Here is a tiny trained network, its code and every weight. The questions are about switching its units off for an input and a class, where a switched-off unit gives its printed mean instead of its output.

import numpy as np


def w(rows, s, z=0):
    codes = np.array(rows[::2]) - 128.0
    scale = np.full(codes.shape[1], s)
    scale[-1] = z or s
    return codes * scale


def f(y):
    return y / 2 * (1 + np.tanh(0.7978845608 * (y + 0.044715 * y**3)))


def log_softmax(a):
    a = a - a.max(-1, keepdims=True)
    return a - np.log(np.exp(a).sum(-1, keepdims=True))


def net(x, mask):
    res = np.array(x, float).reshape(1, 2) / 4 @ E
    y = f(res @ A[0][:, :-1].T + A[0][:, -1])
    res = res + np.where(mask, y, B[0][:, -1]) @ B[0][:, :-1]
    return log_softmax(res[-1] @ U[:, :-1].T + U[:, -1])


A, B = {}, {}
E = w([
[8,91,187,224,175,185,143,110,206],'x0',
[179,73,60,102,125,99,152,34,215],'x1',
],0.014)
A[0] = w([
[3,72,160,177,167,183,154,108,195,179],'N0',
[127,83,143,82,148,118,175,64,139,41],'N1',
[155,204,162,105,118,151,63,214,68,187],'N2',
[68,112,175,139,124,135,170,142,165,8],'N3',
[147,90,113,148,123,138,156,76,173,89],'N4',
[163,144,80,103,74,55,94,191,113,10],'N5',
[143,137,94,62,81,123,139,64,122,254],'N6',
[115,158,141,155,166,160,93,161,93,33],'N7',
[98,121,187,149,178,156,106,196,100,115],'N8',
],0.012,0.0086)
B[0] = w([
[185,164,177,143,74,51,113,71,83,253],'N0',
[65,37,5,102,101,137,170,153,129,143],'N1',
[153,108,98,215,116,113,90,67,133,210],'N2',
[102,163,57,66,31,52,228,165,52,161],'N3',
[103,75,44,170,153,135,185,91,166,158],'N4',
[64,108,79,26,55,76,198,163,67,168],'N5',
[199,154,146,181,123,72,59,95,154,181],'N6',
[77,61,21,92,99,103,201,159,177,152],'N7',
[172,36,99,174,148,77,153,78,222,185],'N8',
],0.012,0.029)
U = w([
[137,187,94,65,27,80,192,151,34,46],'0',
[117,52,14,145,142,132,190,103,225,52],'1',
[198,196,219,198,168,122,37,84,188,254],'2',
[25,107,210,28,230,238,138,193,44,2],'3',
[6,72,155,12,253,231,169,215,26,2],'4',
[62,78,229,41,229,208,157,211,55,2],'5',
[71,17,219,44,222,241,113,228,49,2],'6',
[47,54,238,113,197,248,222,232,217,2],'7',
],0.012,0.0086)

Each question gives the input, the list of numbers given to net, and the class t.
The units are the neurons (one row each of A and B). Each row of codes is followed by its name. A weight is (code - 128) times the scale printed after its matrix; where a second scale follows, it is the last column's (A, B and U).
mask holds one flag per neuron, in row order. A switched-off neuron (its flag False) gives its mean, the last column of its row in B, instead of its output. The means were averaged over made-up inputs and are rounded, as every weight is.
A unit's drop is (log p(t) with every unit on - log p(t) with that unit switched off) / (log p(t) with every unit on - log p(t) with every unit switched off).
The circuit of an input: a set's keep is (log p(t) with only the set's units on - log p(t) with every unit switched off) / (log p(t) with every unit on - log p(t) with every unit switched off). Starting from all 9 units, units are removed one at a time, each time the one whose removal leaves the highest keep (on an exact tie, the one counted first), for as long as the keep stays at least 0.8.
units of the circuit, in order: the units of the circuit, biggest drop first
unit that matters most: the unit with the biggest drop
k most important neurons: the k neurons with the biggest drops, biggest first
drop of u: that unit's drop, to one decimal
input [-3,-1], class 2: unit that matters most : N3
input [3,3], class 2: units of the circuit, in order : (N5 N7)
input [2,-4], class 1: 3 most important neurons : (N6 N7 N8)
input [-6,-8], class 1: units of the circuit, in order : (N2 N0)
input [8,-2], class 0: 2 most important neurons : (N3 N0)
input [8,-6], class 0: 2 most important neurons : (N0 N3)
input [3,1], class 2: 4 most important neurons : (N5 N7 N3 N1)
input [1,3], class 2: 4 most important neurons : (N5 N7 N3 N8)
input [-4,-6], class 1: 2 most important neurons : (N0 N2)
input [-3,-3], class 2: 2 most important neurons : (N3 N2)
input [-2,-3], class 2: 2 most important neurons : (N3 N4)
input [5,-3], class 0: 2 most important neurons : (N3 N0)
input [-2,3], class 2: 3 most important neurons : (N6 N3 N7)
input [-1,-5], class 1: units of the circuit, in order : (N0)
input [5,1], class 0: 3 most important neurons : (N3 N6 N2)
input [7,-5], class 0: 2 most important neurons : (N0 N3)
input [5,4], class 0: 2 most important neurons : (N0 N8)
input [3,2], class 2: 3 most important neurons : (N5 N3 N7)
input [-1,-1], class 2: drop of N7 : 0.0
input [-2,2], class 2: drop of N3 : 0.2
input [-2,0], class 2: drop of N3 : 0.1
input [7,4], class 0: drop of N0 : 0.4
